In the rows, 100 means zero.
Facts:
(1002) {φ=(423), γ=gurak}
(1008) {φ=(838), γ=fludru}
(1013) {φ=(1158), γ=gurak}
(1022) {φ=(830), γ=trababel}
(1041) {φ=(352), γ=fludru}
(1049) {φ=(1013), γ=trababel}
(1073) {φ=(616), γ=fludru}
(1093) {γ=gurak}
(1105) {γ=fludru}
(1107) {φ=(835), γ=vonu}
(1112) {φ=(358), γ=gurak}
(1117) {φ=(727), γ=trababel}
(1119) {φ=(72), γ=trababel}
(1133) {φ=(946), γ=trababel}
(114) {φ=(980), γ=gurak}
(1146) {φ=(119), γ=gurak}
(1158) {φ=(662), γ=gurak}
(1161) {φ=(51), γ=trababel}
(1165) {φ=(1161), γ=fludru}
(1175) {φ=(621), γ=trababel}
(1177) {φ=(277), γ=trababel}
(119) {φ=(530), γ=trababel}
(127) {φ=(805), γ=fludru}
(139) {φ=(1177), γ=gurak}
(14) {γ=vonu}
(152) {φ=(1112), γ=vonu}
(166) {φ=(1041), γ=trababel}
(17) {φ=(391), γ=fludru}
(184) {φ=(422), γ=trababel}
(2) {φ=(1022), γ=trababel}
(227) {φ=(995), γ=vonu}
(265) {φ=(1119), γ=gurak}
(277) {φ=(30), γ=trababel}
(294) {φ=(139), γ=trababel}
(30) {φ=(806), γ=gurak}
(304) {φ=(31), γ=trababel}
(31) {γ=fludru}
(321) {φ=(152), γ=trababel}
(323) {φ=(436), γ=trababel}
(332) {φ=(73), γ=gurak}
(338) {γ=trababel}
(340) {φ=(37), γ=trababel}
(352) {φ=(524), γ=gurak}
(358) {φ=(935), γ=trababel}
(37) {φ=(1175), γ=vonu}
(373) {φ=(784), γ=trababel}
(391) {φ=(41), γ=gurak}
(401) {φ=(866), γ=trababel}
(41) {φ=(227), γ=gurak}
(419) {φ=(973), γ=vonu}
(422) {φ=(820), γ=trababel}
(423) {φ=(127), γ=vonu}
(429) {φ=(542), γ=trababel}
(436) {φ=(340), γ=trababel}
(464) {φ=(1008), γ=trababel}
(488) {φ=(1049), γ=trababel}
(5) {φ=(517), γ=gurak}
(51) {φ=(876), γ=gurak}
(517) {φ=(332), γ=trababel}
(524) {φ=(552), γ=vonu}
(527) {φ=(556), γ=fludru}
(530) {φ=(373), γ=fludru}
(534) {φ=(984), γ=trababel}
(542) {φ=(815), γ=trababel}
(552) {φ=(986), γ=vonu}
(556) {φ=(166), γ=trababel}
(573) {φ=(724), γ=gurak}
(583) {φ=(979), γ=trababel}
(616) {γ=fludru}
(617) {φ=(488), γ=trababel}
(621) {φ=(941), γ=vonu}
(641) {φ=(464), γ=gurak}
(644) {φ=(573), γ=trababel}
(651) {φ=(2), γ=fludru}
(662) {φ=(527), γ=gurak}
(672) {φ=(1117), γ=trababel}
(686) {γ=fludru}
(693) {φ=(5), γ=trababel}
(72) {φ=(1107), γ=trababel}
(724) {φ=(651), γ=gurak}
(727) {φ=(644), γ=gurak}
(73) {φ=(1133), γ=trababel}
(760) {φ=(617), γ=trababel}
(784) {φ=(294), γ=trababel}
(805) {φ=(534), γ=trababel}
(806) {φ=(952), γ=fludru}
(815) {φ=(1146), γ=vonu}
(820) {φ=(17), γ=fludru}
(824) {φ=(429), γ=trababel}
(830) {φ=(982), γ=gurak}
(835) {φ=(1165), γ=gurak}
(838) {φ=(184), γ=vonu}
(840) {φ=(265), γ=trababel}
(866) {φ=(323), γ=trababel}
(873) {φ=(96), γ=fludru}
(876) {γ=trababel}
(935) {φ=(401), γ=trababel}
(941) {φ=(114), γ=trababel}
(946) {φ=(1002), γ=gurak}
(952) {φ=(321), γ=fludru}
(96) {φ=(304), γ=gurak}
(973) {φ=(583), γ=trababel}
(979) {φ=(1073), γ=trababel}
(980) {φ=(1105), γ=vonu}
(982) {φ=(99), γ=fludru}
(984) {φ=(641), γ=trababel}
(986) {φ=(672), γ=vonu}
(99) {φ=(419), γ=gurak}
(995) {φ=(760), γ=trababel}

Known rows:
121  95 110  85  60 110  91 112 114  90  78  81 105  94 105 139 105  82 134 117 103 115  96  90  99 127 141  98  63  70  83  93 107  60  69 114  87  25  11  94 139 107  81  82  73 107 108 : (1107)
 95  96  95 113  92  99  85  75 106  70 106 125 120 104  55  60 113 136  73 109  92 106 106 107 122  91 107  85  85  92 106  83  86 124 123  95  93  55  75 102  83  98 118  67 157  82 138 : (391)
 94  87 103 114 106  92  76  85 102  92 121 148 100 106  58  69 108 134  86 102 108 109 100 101 124  90  92  89  97 104 111  92 116 125  98  95  90  49  68 111  85 101 115  42 110  88 137 : (139)
113  90 110  92  39 109 109 100 105  69  81  90 101  90 103 141 101  69 137 112 106 118  85 102 111 139 115  92  77  73  91  96 121  67  57 118  96  36  56 103 109 105  83  94  45 118 117 : (14)
104  92 107 102 124  98  54  96 111 115 116 131 109 110  56  63 119 142  88 109  97 105 115  92 107  85 131 104  67 105 105  81  81 118 113  87  90  45  31  97 117 104 113  35 153  76 121 : (835)
104  92 107 102 124  98  54  95 111 116 117 130 109 111  57  64 119 142  87 109  97 105 114  93 108  84 130 105  68 106 104  81  81 117 114  87  89  44  31  97 116 104 113  34 151  76 120 : (265)
112 111  90 106  76 110  66  92 103  54  86  85 111  76 124  88 119  75  70  80  97 109  92  96  92 120  89  68  96  82  91 141  89  84 129  59 118 111  97  92 130  98 106  91 102  67 133 : (1008)
 99 103  91  88 123  93 106  97  97 120  99  92  96 103 109  98  89  98  92 101 100  94  96 112  90  99  98 117 114 106 108  93  86  98  93 113 112 140 137  98  85  96 101 139  69 123  61 : (323)
100 112  86 102 108  96 141 105 103 123  94  94 106 106 110 105  86 100 104 102  97  86 106 108  96  71  99 102 117  98  91  86  67  98 126 128  96 140 120 104  90  98  98 142 107 120  71 : (1049)
112  65  98 106 159 103  38 108  85 101 105 162 139 109  86  89  95 146  63 110  89 110  99  71 127  89  71 116 104  87 118  80  78 108  72  81 108  43 108  91 106 102 117  60 166  88 159 : (96)
 97 116  80  99 107  97 140  99 102 112  90  88 108 101 109  95  84 102  87 104  94  88 105 107  97  79 104 100 119  93  94  91  76 101 127 125  98 139 112  99  90  95  99 145 112 116  72 : (995)
119 100  95 109  88  99  48  96 108  86  82 118  94  84 127 104 117  74  74  75 113 114  90 101  92 102  65  67 105  84  90 140  97  86 104  74 119  98 110 102 135 103 111  73  53  86 125 : (806)
 66  97 109 109  85 107  87  97 102  78 118 114 100 112  57  74 120 137 157  96 110 102  92  94 116  83  94 128  87 114 115  85  79 126 108  75  89  40  84 101  77 103 121  33 134  95 131 : (332)
 85 113 106  93 113  91 142 100  97 134  71  87  75 101 109 114  80  91  72 102  94  91 122 101  89  87 103 112 108 114 104 102 154 132  80 118  98 132 147  90  90 100 101 123 121 108  69 : (583)
 96  95  96 115  90  98  88  77 106  74 104 127 122 104  55  62 113 135  75 108  92 105 106 108 122  86 107  85  84  92 105  82  81 125 125  97  94  55  79 103  83  99 118  65 159  85 137 : (41)
121  95 119 111  85 102  54 101  99  84  90  93  92  89 126 114 123  69  79  79  99 108 104  98  84 118  81  67  86 103  89 139 127  96  99  62 114 116 134 102 135 104 100  86 101  65 122 : (651)
 91 108  89  99 116  98 151 112  90 129 121 105  88  95 108  95  75  94  97 100 103  90 104  92 105  98  97 102 132 117 101 102 123 104 106 119  96 149  84 105  86  98  86 117  81 107  85 : (119)

Rows:
No name comes twice in this set of rows, the named rows included.
 88  88 125 111  97  92  83  81 100  97  96 126  92 109  56  83 112 127  72 105  93 106 120 103 113  92 103  96  73 115 113  90 149 148  80  89  93  52 114 100  85 104 117  48 161  77 131 -> (99)
103  80 118 120 104  95  70  91 103  89 130 131 111 119  59  81 122 136 114 105  99 101 103 108 116  84  98  90  78 110 102  79  87 119 114  93  86  62  99 117  87 102 110  65 142  86 125 -> (352)
 69  97 107 108  92 106  82  92 101  72 119 111 102 110  57  70 119 138 139  99 107 103  92  95 116  90 101 120  87 112 116  89  88 124 110  75  89  43  80 100  80 101 118  41 136  90 131 -> (946)
115  98  99  98  26 111 126  95 110  52  64  80 118  89 104 138 100  74 127 115  98 113  89 105 114 128 114  80  79  56  83  92 102  68  80 125  92  35  63 100 108 102  86 112  78 118 126 -> (227)
114  87 105  92  50 101  87  95 109  61  69  95  96  95 108 146 100  76 130 110 114 120  78 109 109 129 101  88  87  62  94 101 125  68  46 121  92  22  71 103 110 102  92 100  19 128 111 -> (152)
122 102 100 107  75 106  64  99 104  93  89 111 100  79 123  99 121  66  84  78 104 113  96  99  90 114  80  74  92  94  89 132  85  84 112  69 127 114 105 100 134 105 105  71  78  77 128 -> (686)
128 107 101 100  99 108  45 110 114 114  87 102 104  84 125  97 124  79  77  83 100 109 109  86  79 102 106  81  78  90  82 129  71  77 123  66 118 101  63  92 163 107 103  62 106  66 118 -> (1165)
 83  96 100 108 100 101  75  78 101  57 118 111 111 104  57  58 115 139  89 106  97 105  97 100 118 103 112  95  87 101 115  93 101 123 117  77  89  52  66  98  82  96 116  61 145  76 134 -> (641)
 97  87 107 109 102  97  74  83 102  96 121 137 105 105  54  66 115 130  89 104 101 109 103 105 118  96 104  96  82 109 112  85  96 123 101  91  99  56  74 107  86 102 115  46 124  86 129 -> (1093)
119  84 113  87  31 112 104  93 100  64  77  81 109  89 102 140 107  63 138 114  98 121  83 111 107 150 113 102  67  73  97  88  98  63  49 113 115  45  94  99  97 104  86 108  53 124 114 -> (37)
 95 105  86  92 135  87 103  99 103 120  96 104  85 106 112 102  83 105  86  99 110  94  94 109  93  85  91 106 130  98 105 103 106 101  93 118  95 126 116 101  94  94 103 132  50 124  61 -> (321)
108  91 109 100  28 114 146 109  95  73  99  97 100  83 103 139  90  63 143 111 106 115  89  88 124 146 108  85  89  83  88 100 146  71  62 120  92  49  34 108 101 107  71  82  56 107 140 -> (815)
 98 103  92  88 119  95 110  97  96 120 101  92  97 102 109  98  90  95  93 102  97  95  96 113  89 100 101 118 113 106 109  93  81  96  95 113 114 144 139  97  83  96 100 140  75 123  62 -> (436)

The same elements again, as new rows of numbers:
Known rows:
 87  95  86 108 126 112 131  65  94 123  95 112  83  79  92 109 108 102  90 111 109  88  98  98 109  85 109  89  88 114 145  82  99  92 143 108  86  97  98  96 105 : (641)
 86 104  89 105 112 117 126  64  96 132  94 111  82  88  87 102 102 106  98 109 123  91  90 106 115  94 105  92  90 117 131  85  90  90 166 107  68  99  95 103 103 : (1146)
100  97 102  95  95  94  76 113 114  89 106  96 111 132  82 102  91  94 108  85 103 111 100 108  99 109  80 100 100  94  86 104 112 108  63 106 102 109  97 101 100 : (429)
114 116 108 105  78  93 126 104  83  87  90  99  95  74 157  78 108  82 120  92  93  98  99  70  88 113  97 104  90  99 101 103  86  91 141  94  99  49 116 111  93 : (1165)
 86  95  93 107 133 112 128  59  97 123  91 118  84  70 102  94 108 109  83 111 118  93  92 109 115  94 107  91 114 106 128  83  91  90 142 106  75  94  97  94 105 : (830)
112 113 105 105  90  99 113 123  82  93  91  92  89  74 173  90 106  73 104 110  85  89 104  80  87 108  87 110  83  93  97 101  81  96 133  92  93  63 125 104  98 : (952)
 98 100 102  95  99  97  73 121 112  90 111  92 110 136  97 107  84  93 108  91 102 106  97 113 102 110  74 103  91  90  91 101 109 110  63 103 103 116 101  98 103 : (1177)
108 111 100  92  84 104 102  93  78 106 102  86 109  87  99 103 102 139  79 116  89  83 105 104  97  72 148 108 110 118  78 104  82  91 148  81 134 128  84 102  90 : (524)
103  94 103  93 105  94  78 104 110  89 105 100 114 139  93 100  95  96  98  75 101 106 100 110  93 104  90  99 105  85  84  99 116 107  60 108 105 108  97  99 102 : (644)
 96  96 106  97 106  98  82 124 113  91 111  95 114 129 103 109  86  96 103  96  98 106 103 109 100 104  77 104  95  82  94 100 114 112  47 102 109 116 106  92 106 : (321)
107 110 103  97  75 104 100  91  82 112 100  84 105  77  80  93 104 134  84 122  89  88 117 103 107  69 132 111 115 124  67 111  84  89 122  79 125 113  84  97  86 : (621)
108 111 100  92  86 103 101  89  77 106 102  85 109  89 102 102 102 137  78 112  89  82 105 105  98  70 147 109 109 117  76 103  84  90 144  81 134 124  84 102  90 : (986)
106 106 101  96  96  98  93  90  83  96 100  86 105  63 106  88 101 137  78 122  89  88 105 110 111  79 126 110 130 120  73 108  76  90 118  77 131 115  81  93  89 : (419)
 96  96 103  96  92  92  79 121 118  90 103  99 109 115  83 105  95  95 105  98 101 116  88 106  96 114  93 100 110  92  91 111 114 110  48 106 109 115 102  96 102 : (488)
106 115  98  94  76 102  93  91  81 105 103  80 104  82  91  95  96 133  90 118  93  87 105 107 111  77 126 110 109 129  75 109  77  89 139  78 126 119  80 100  87 : (815)
 95  96 102  97  90  91  79 117 116  91 105  96 108 116  88 105  97  92 105  93 101 113  89 106  99 110  90 100 108  92  93 111 119 109  35 106 111 109 100  94 101 : (995)
 94  97 103  97  91  91  79 119 117  90 104  97 108 115  85 105  96  92 105  94 102 115  89 106  98 111  92 100 109  92  94 112 117 110  38 105 111 111 100  95 101 : (760)

Rows:
No name comes twice in this set of rows, the named rows included.
 99  95 104  96  98  94  81 113 114  88 107  98 113 129  85 102  91  97 108  85 101 112 100 105  98 108  85  99 101  90  91 104 114 109  56 105 108 107  99  99 102 -> (840)
102  92  97  97 101  91  75 112 111  86 108  95 109 128  85 109  95  88 103  83  93 106 104 103  97 101  81  98  93  95  97 103 119 109  42 107 115 107  96  94 101 -> (464)
101  98 101  95  92  94  73 112 114  90 107  96 109 134  79 101  91  94 110  84 104 111  99 109 100 110  78 100  99  96  86 105 111 108  63 106 101 109  96 100 100 -> (542)
 87  98  91 105 129 115 133  57  93 129  92 117  86  86 104  99 108 109  83 102 119  89  93 106 108  89 117  91 103 104 129  79  97  90 153 108  77  96  97  99 106 -> (573)
 80 102  92 107 127 119 133  75  94 131  98 110  85  84 111 109  97 108  91 119 117  87  92 107 114  90 105  95  87 104 140  80  92  95 151 103  78 106 104  96 109 -> (30)
119 109 104 103  92  92 107 103  83  88  84  98  88  72 165  76 116  73  99  94  89  92 103  81  85 111  94 106 102  97  85 102  82  90 137  97  88  51 115 106  93 -> (651)
117 111 103 104  83  94 112 113  83  90  87  96  88  70 153  85 114  73 107 102  87  93 103  75  85 111  96 106  90 101  92 105  83  93 139  95  89  58 118 109  94 -> (873)
118 112 103 100  81  96 112 118  83  96  84  97  89  79 152  91 116  75 104 104  87  93  99  74  74 111 110 105  89  99  91 104  82  94 161  99  88  67 120 112  95 -> (1041)
 81 105  97 108 117 115 151  57  96 126  98 118  93  82  98  96 100 120 105 101 123  97  88  95 114  93 114  89  96 107 147  83  98  90 151 104  88  90  99 102 104 -> (835)
103  90  97  97 105  91  76 114 112  83 108  96 110 127  83 107  95  92 105  86  91 108 107 101  96 103  79  98  94  96  99 101 115 109  51 107 114 109  97  96 101 -> (984)
 87  97  92 105 131 114 132  56  94 127  91 116  86  83 104  99 108 109  83 103 119  90  92 107 110  89 114  91 105 104 130  81  95  90 151 108  77  95  97  98 105 -> (724)
118 108 104 104  95  90 105 106  85  85  84  97  87  62 163  74 116  74  99 101  88  95 101  82  89 115  88 106 108  99  85 105  78  91 131  96  87  51 115 104  93 -> (982)

